Below are the code and all the weights of a small trained network. Each question names an input and a target symbol and asks about switching units off, where a switched-off unit gives its printed mean instead of its output.

import numpy as np


def w(rows, s, z=0):
    codes = np.array(rows[::2]) - 128.0
    scale = np.full(codes.shape[1], s)
    scale[-1] = z or s
    return codes * scale


def norm(h):
    return h / np.sqrt((h * h).mean(-1, keepdims=True) + 1e-5)


def softmax(a):
    e = np.exp(a - a.max(-1, keepdims=True))
    return e / e.sum(-1, keepdims=True)


def log_softmax(a):
    a = a - a.max(-1, keepdims=True)
    return a - np.log(np.exp(a).sum(-1, keepdims=True))


def net(x, mask):
    ids = ['αβγδζηθλπστφψω'.index(c) for c in x.split()]
    T = len(ids)
    res = E[ids] + P[:T]
    u = 0
    for l in range(2):
        r = norm(res)
        for j in range(3):
            rows = slice(4 * j, 4 * j + 4)
            q, k, v = (r @ M[l][rows].T for M in (Q, K, V))
            z = softmax(np.where(np.tri(T) > 0, q @ k.T / 4**0.5, -1e9)) @ v
            o = O[l][rows]
            res = res + np.where(mask[u + j], z, o[:, -1]) @ o[:, :-1]
        u += 3
    return log_softmax(norm(res)[-1] @ U[:, :-1].T + U[:, -1])


Q, K, V, O = {}, {}, {}, {}
E = w([
[54,66,65,74,45,54,93,56],'α',
[119,137,111,146,162,80,68,116],'β',
[98,163,97,171,164,83,142,121],'γ',
[183,125,34,121,85,148,140,166],'δ',
[134,163,102,147,167,142,79,155],'ζ',
[133,120,153,165,198,136,148,179],'η',
[119,178,147,105,121,118,143,158],'θ',
[198,6,109,22,158,110,194,154],'λ',
[62,121,111,143,211,123,94,136],'π',
[197,83,71,149,217,118,122,102],'σ',
[141,88,212,77,176,146,115,63],'τ',
[79,123,112,135,147,114,59,130],'φ',
[124,140,85,178,165,53,91,178],'ψ',
[91,78,159,157,141,85,16,157],'ω',
],0.023)
P = w([
[52,172,128,157,247,2,144,101],'0',
[109,223,52,71,214,52,62,180],'1',
[146,215,99,103,205,9,115,172],'2',
[120,195,139,142,187,46,114,171],'3',
[134,184,115,111,151,9,105,158],'4',
[156,196,140,69,149,112,74,141],'5',
[133,178,100,59,112,96,70,154],'6',
[178,181,133,52,101,87,63,114],'7',
[140,167,118,73,84,104,60,156],'8',
[128,128,147,128,93,97,82,153],'9',
[152,110,164,85,86,120,89,140],'10',
[169,128,230,144,116,137,100,111],'11',
[171,164,113,101,47,60,146,155],'12',
[115,141,154,114,107,130,159,172],'13',
],0.0074)
Q[0] = w([
[128,195,196,78,116,131,150,83],'0.h1',
[93,110,94,172,116,138,162,85],'0.h1',
[154,160,61,170,157,192,64,138],'0.h1',
[186,56,86,145,111,178,193,1],'0.h1',
[30,216,148,172,56,150,101,157],'0.h2',
[62,161,211,169,147,102,68,95],'0.h2',
[152,82,63,117,29,111,176,85],'0.h2',
[145,174,131,241,156,200,156,120],'0.h2',
[119,159,86,86,176,138,147,26],'0.h3',
[166,157,153,106,32,104,130,135],'0.h3',
[122,99,200,58,135,108,112,102],'0.h3',
[166,169,140,101,81,82,138,134],'0.h3',
],0.0099)
K[0] = w([
[228,183,134,62,101,150,106,148],'0.h1',
[142,138,74,172,191,178,135,123],'0.h1',
[60,105,124,107,125,112,175,159],'0.h1',
[122,101,84,204,251,105,99,102],'0.h1',
[98,198,143,119,74,114,146,180],'0.h2',
[14,144,188,126,174,89,67,76],'0.h2',
[96,66,52,93,98,152,154,103],'0.h2',
[131,196,121,186,164,107,178,142],'0.h2',
[150,198,119,51,170,114,135,134],'0.h3',
[42,133,193,157,56,173,148,114],'0.h3',
[170,172,157,51,70,114,145,186],'0.h3',
[118,152,202,133,59,92,74,123],'0.h3',
],0.011)
V[0] = w([
[119,191,130,56,94,103,90,154],'0.h1',
[116,153,125,90,118,100,196,150],'0.h1',
[100,157,189,111,172,101,93,105],'0.h1',
[171,223,155,113,78,129,112,137],'0.h1',
[128,96,90,132,77,176,186,107],'0.h2',
[122,180,99,186,69,166,103,65],'0.h2',
[90,108,167,187,174,147,119,164],'0.h2',
[25,138,178,125,143,122,104,113],'0.h2',
[72,114,163,140,7,120,108,159],'0.h3',
[162,77,174,163,89,151,150,54],'0.h3',
[154,140,201,134,126,146,129,161],'0.h3',
[163,119,126,65,142,127,142,209],'0.h3',
],0.011)
O[0] = w([
[102,66,139,116,177,93,192,85,247],'0.h1',
[153,135,139,124,108,127,220,87,186],'0.h1',
[82,164,56,136,132,166,146,151,203],'0.h1',
[66,116,164,88,168,166,152,171,208],'0.h1',
[101,139,202,255,131,109,67,97,29],'0.h2',
[115,140,151,197,180,145,144,160,64],'0.h2',
[163,145,96,90,127,135,149,173,136],'0.h2',
[153,161,48,89,156,97,196,64,175],'0.h2',
[64,140,179,164,191,125,160,197,107],'0.h3',
[109,161,185,111,119,150,68,100,24],'0.h3',
[63,118,110,144,92,137,105,173,136],'0.h3',
[114,114,127,147,137,53,176,153,172],'0.h3',
],0.0097,0.015)
Q[1] = w([
[82,126,142,178,96,228,122,158],'1.h1',
[90,138,134,120,152,133,117,117],'1.h1',
[60,177,177,148,117,180,64,129],'1.h1',
[161,168,169,81,82,107,157,130],'1.h1',
[170,59,39,141,134,90,147,129],'1.h2',
[134,167,203,203,69,149,22,177],'1.h2',
[116,7,72,69,190,107,210,153],'1.h2',
[109,126,80,129,202,90,155,106],'1.h2',
[85,146,124,174,179,94,145,96],'1.h3',
[179,167,193,114,127,128,68,140],'1.h3',
[127,94,190,195,130,207,57,115],'1.h3',
[193,113,118,102,105,79,181,96],'1.h3',
],0.012)
K[1] = w([
[163,190,133,62,245,67,207,159],'1.h1',
[164,114,119,127,157,77,178,157],'1.h1',
[84,159,73,32,187,90,132,91],'1.h1',
[87,146,101,174,123,103,147,93],'1.h1',
[71,101,183,167,98,70,123,186],'1.h2',
[160,150,58,71,165,98,98,117],'1.h2',
[87,138,203,194,73,193,108,204],'1.h2',
[96,146,181,154,125,84,136,144],'1.h2',
[109,167,138,132,221,158,105,128],'1.h3',
[150,76,137,56,84,131,152,68],'1.h3',
[101,195,173,16,142,40,130,78],'1.h3',
[72,48,109,170,103,131,128,212],'1.h3',
],0.011)
V[1] = w([
[216,33,85,94,192,183,126,73],'1.h1',
[131,93,185,92,142,49,235,74],'1.h1',
[110,79,76,135,179,118,146,174],'1.h1',
[182,85,95,194,136,236,121,135],'1.h1',
[92,50,2,241,94,117,45,136],'1.h2',
[43,169,10,202,137,149,98,90],'1.h2',
[160,71,154,104,92,212,216,175],'1.h2',
[113,255,85,58,157,147,241,179],'1.h2',
[93,112,59,56,108,124,183,45],'1.h3',
[133,93,201,92,124,63,27,102],'1.h3',
[94,172,144,78,137,125,108,66],'1.h3',
[60,150,86,95,118,118,110,118],'1.h3',
],0.0093)
O[1] = w([
[254,159,200,138,75,110,60,168,209],'1.h1',
[156,63,171,165,83,94,164,97,186],'1.h1',
[124,114,103,201,105,179,70,165,185],'1.h1',
[211,185,103,80,140,171,72,147,100],'1.h1',
[96,145,73,196,65,159,89,64,95],'1.h2',
[77,184,185,146,172,142,83,50,113],'1.h2',
[167,121,122,186,161,168,151,161,185],'1.h2',
[79,179,200,80,152,130,165,226,249],'1.h2',
[122,93,206,221,154,106,75,63,243],'1.h3',
[163,95,77,42,111,13,106,130,74],'1.h3',
[112,138,160,77,148,40,149,125,109],'1.h3',
[75,88,193,124,142,114,119,79,159],'1.h3',
],0.0096,0.014)
U = w([
[6,124,87,115,159,128,40,166,151],'α',
[148,136,190,49,125,179,108,37,113],'β',
[134,172,110,166,162,188,108,160,70],'γ',
[155,175,123,157,95,164,141,170,52],'δ',
[111,123,97,226,116,229,160,120,159],'ζ',
[226,147,141,100,137,119,77,143,173],'η',
[32,92,122,154,105,56,140,1,137],'θ',
[103,105,151,112,171,127,231,160,253],'λ',
[126,179,126,137,149,114,114,103,101],'π',
[137,152,93,188,175,118,128,154,17],'σ',
[140,181,118,155,199,127,129,96,44],'τ',
[100,143,123,138,173,131,114,109,44],'φ',
[191,17,69,146,36,54,177,132,65],'ψ',
[135,246,152,190,133,125,183,71,55],'ω',
],0.0093,0.0051)

Each question gives the input, a string of symbols that net reads in full, and the target symbol t.
The units are the heads (4 rows each of Q, K, V and O). Each row of codes is followed by its name. A weight is (code - 128) times the scale printed after its matrix; where a second scale follows, it is the last column's (O and U).
mask holds one flag per head, layer by layer. A switched-off head (its flag False) gives its mean, the last column of its rows in O, instead of its output. The means were averaged over made-up inputs and are rounded, as every weight is.
A unit's drop is (log p(t) with every unit on - log p(t) with that unit switched off) / (log p(t) with every unit on - log p(t) with every unit switched off).
The circuit of an input: a set's keep is (log p(t) with only the set's units on - log p(t) with every unit switched off) / (log p(t) with every unit on - log p(t) with every unit switched off). Starting from all 6 units, units are removed one at a time, each time the one whose removal leaves the highest keep (on an exact tie, the one counted first), for as long as the keep stays at least 0.8.
circuit, biggest first: the units of the circuit, biggest drop first
most important unit: the unit with the biggest drop
heads that matter: for each layer, one digit per head in row order, 1 if its drop is at least 0.15 and else 0, layers parted by /
input θ π ψ φ σ η, target η: most important unit	1.h1
input γ τ ω γ θ λ ζ ζ, target ψ: heads that matter	011 / 010
input φ θ γ ω ψ ω ω θ α ω γ π, target θ: circuit, biggest first	(0.h2, 1.h2)
input θ ω ω θ λ ω α ω, target θ: heads that matter	110 / 010
input θ η ω θ τ τ γ λ θ θ θ λ ζ, target ψ: circuit, biggest first	(0.h2, 1.h2)
input θ τ γ θ θ α φ, target θ: heads that matter	010 / 010
input ψ τ τ, target β: heads that matter	101 / 000
input θ θ θ θ ω λ ω ψ, target ψ: heads that matter	010 / 110
input θ θ θ λ σ ζ θ α π, target θ: circuit, biggest first	(0.h2, 0.h3, 1.h2)
input λ ω ψ θ θ α σ θ α ω α φ γ, target θ: circuit, biggest first	(0.h2, 1.h2)
input θ ζ γ θ θ β λ, target ψ: heads that matter	010 / 010
input φ ω λ η τ λ θ τ σ φ ζ τ, target η: circuit, biggest first	(0.h1, 1.h1)
input ω λ π, target ψ: circuit, biggest first	(0.h2, 1.h2, 0.h1)
input θ σ ω, target η: heads that matter	011 / 100
input θ δ λ θ θ θ, target ζ: most important unit	0.h2
input ω σ τ ψ, target η: circuit, biggest first	(0.h2, 0.h3, 1.h1)
input η α ω η, target θ: circuit, biggest first	(1.h2, 0.h2, 0.h1)
input θ δ θ π η ω π λ τ, target ζ: circuit, biggest first	(0.h2, 1.h2, 1.h3)
input θ θ θ λ γ ψ τ φ η ω λ η λ φ, target ψ: heads that matter	010 / 000
input ω σ ζ, target η: circuit, biggest first	(0.h3, 1.h1)
input θ θ γ γ τ π τ π γ γ ω π λ ω, target ψ: heads that matter	010 / 010
input γ ψ η θ τ σ η, target η: heads that matter	011 / 100
input α ζ ω ω ω ζ, target θ: heads that matter	110 / 110
input ζ ω λ ω α ω σ, target η: most important unit	1.h1
input δ α η γ ω φ, target ψ: circuit, biggest first	(0.h1, 1.h2)
input ω θ θ θ θ θ α ω ζ, target θ: heads that matter	010 / 010
input τ θ θ γ τ π ω π σ, target η: heads that matter	001 / 000
input θ λ λ α ω, target θ: circuit, biggest first	(0.h2, 1.h2, 0.h3)
input α γ ω γ, target θ: circuit, biggest first	(1.h2, 0.h1)
input θ θ θ ω τ θ σ τ φ θ σ τ, target η: circuit, biggest first	(1.h1, 0.h1)
